|  192 |  500 | -554 | -595 | -434 |  107 |  805 | = T
| -210 | -209 |  387 |  241 | -210 |  -48 |  282 | = U
|  128 |   45 | -400 | -250 | -112 |  331 |  747 | = E
|  198 | -805 |   51 |  626 |  823 | -288 |  138 | = Y
which: |  192 |  500 | -554 | -595 | -434 | : T
all U: | -210 | : 0 4

|  305 |  -76 |  208 |   -2 | -302 | -103 |   19 |   94 |   57 |  -97 |  -49 |   40 |   70 |   55 |  -79 |   89 |   75 |   43 |   56 |  671 | -158 | -846 | -133 |  -49 |  C
|  244 |  -76 |  -51 |   -2 | -151 |  -24 | -112 |   43 |  -97 |   57 |  -49 |   55 |  -79 |   40 |   70 |   75 |   89 |   94 | -130 |  136 | -158 | -106 |  126 |  -49 |  M
|  244 |  -76 | -133 |   -2 | -151 |   99 |  -46 |   43 |  -97 |  298 |  -49 |   -9 |   84 |   40 | -237 |  -44 | -133 |   94 | -130 |  136 | -158 |  466 |  126 |  -49 |  V
where: | -51 | : M, 2
which: |  244 |  -76 | -133 |   -2 | -151 |   99 |  -46 |   43 |  -97 |  298 |  -49 |   -9 |   84 |   40 | -237 |  -44 | -133 |   94 | -130 |  136 | -158 |  466 |  126 |  -49 | : V
which: |  43 | -97 |  57 | -49 |  55 | -79 |  40 |  70 |  75 |  89 |  94 | : M
which: |  57 | -49 |  55 | -79 | : M

| -154 | -156 |   81 | -260 |  780 | -357 |  K
|  271 |  -84 |   60 | -269 | -602 |   88 |  H
| -193 | -156 |   71 | -260 |  753 | -357 |  B
|  215 | -156 | -977 | -264 |  720 | -357 |  X
| -379 | -156 |   81 |   81 |  780 | -420 |  D
| -154 | -156 |   81 | -421 | -357 |  720 |  J
| -154 | -231 |  473 | -126 |  720 | -357 |  W
|  597 | -156 | -828 | -358 |  338 | -548 |  R
all W: | 720 | : 4
all D: | 780 | : 4
all D: | -420 | : 5
which: | -154 | -156 |   81 | -260 |  780 | -357 | : K
which: | -154 | -231 |  473 | -126 |  720 | -357 | : W

| -281 |  172 |  -61 |   25 | -584 |  -42 |   57 |   64 | -190 |  -57 |   68 |  -76 |  129 |  -42 | -305 | -158 | -139 |  139 | -111 |  297 |  -57 | -165 | = G
| -358 |   72 |  -61 |   32 | -176 |  -71 |  171 | -149 |   71 |  -48 |   96 | -132 | -266 |  281 | -728 | -176 |  356 |  -89 |   17 | -155 | -315 |   25 | = S
| -281 |  172 |  -61 |   25 | -584 |  -42 |   57 |   64 | -190 |  -57 |   68 |  -76 |  129 |  -42 | -305 | -158 | -139 |   49 | -111 |  297 |  -57 |   -2 | = Z
|  -57 |  129 |   57 |  -76 |  297 |  -42 | -165 |   49 |  172 |  -57 | -139 |   68 |  -61 |   64 | -158 | -190 | -584 | -111 | -306 |  -42 |   25 | -281 | = Q
| -281 |  172 |  -61 |   25 | -584 |  -42 |   57 |   64 | -190 |  -57 |   68 |  -76 |  129 |  -42 | -305 | -158 | -139 |   49 | -111 |  297 |  -57 | -165 | = F
perm: | -165 | -281 |  172 |  -61 |   25 | -584 |  -42 |   57 |   64 | -190 |  -57 |   68 |  -76 |  129 |  -42 | -305 | -158 | -139 |   49 | -111 |  297 |  -57 | : F
where: | 72 | : S, 1
perm: |  297 |  -57 | -165 | -281 |  172 |  -61 |   25 | -584 |  -42 |   57 |   64 | -190 |  -57 |   68 |  -76 |  129 |  -42 | -305 | -158 | -139 |  139 | -111 | : G
which: |  -57 |  129 |   57 |  -76 |  297 |  -42 | -165 |   49 |  172 |  -57 | -139 |   68 |  -61 |   64 | -158 | -190 | -584 | -111 | -306 |  -42 |   25 | -281 | : Q

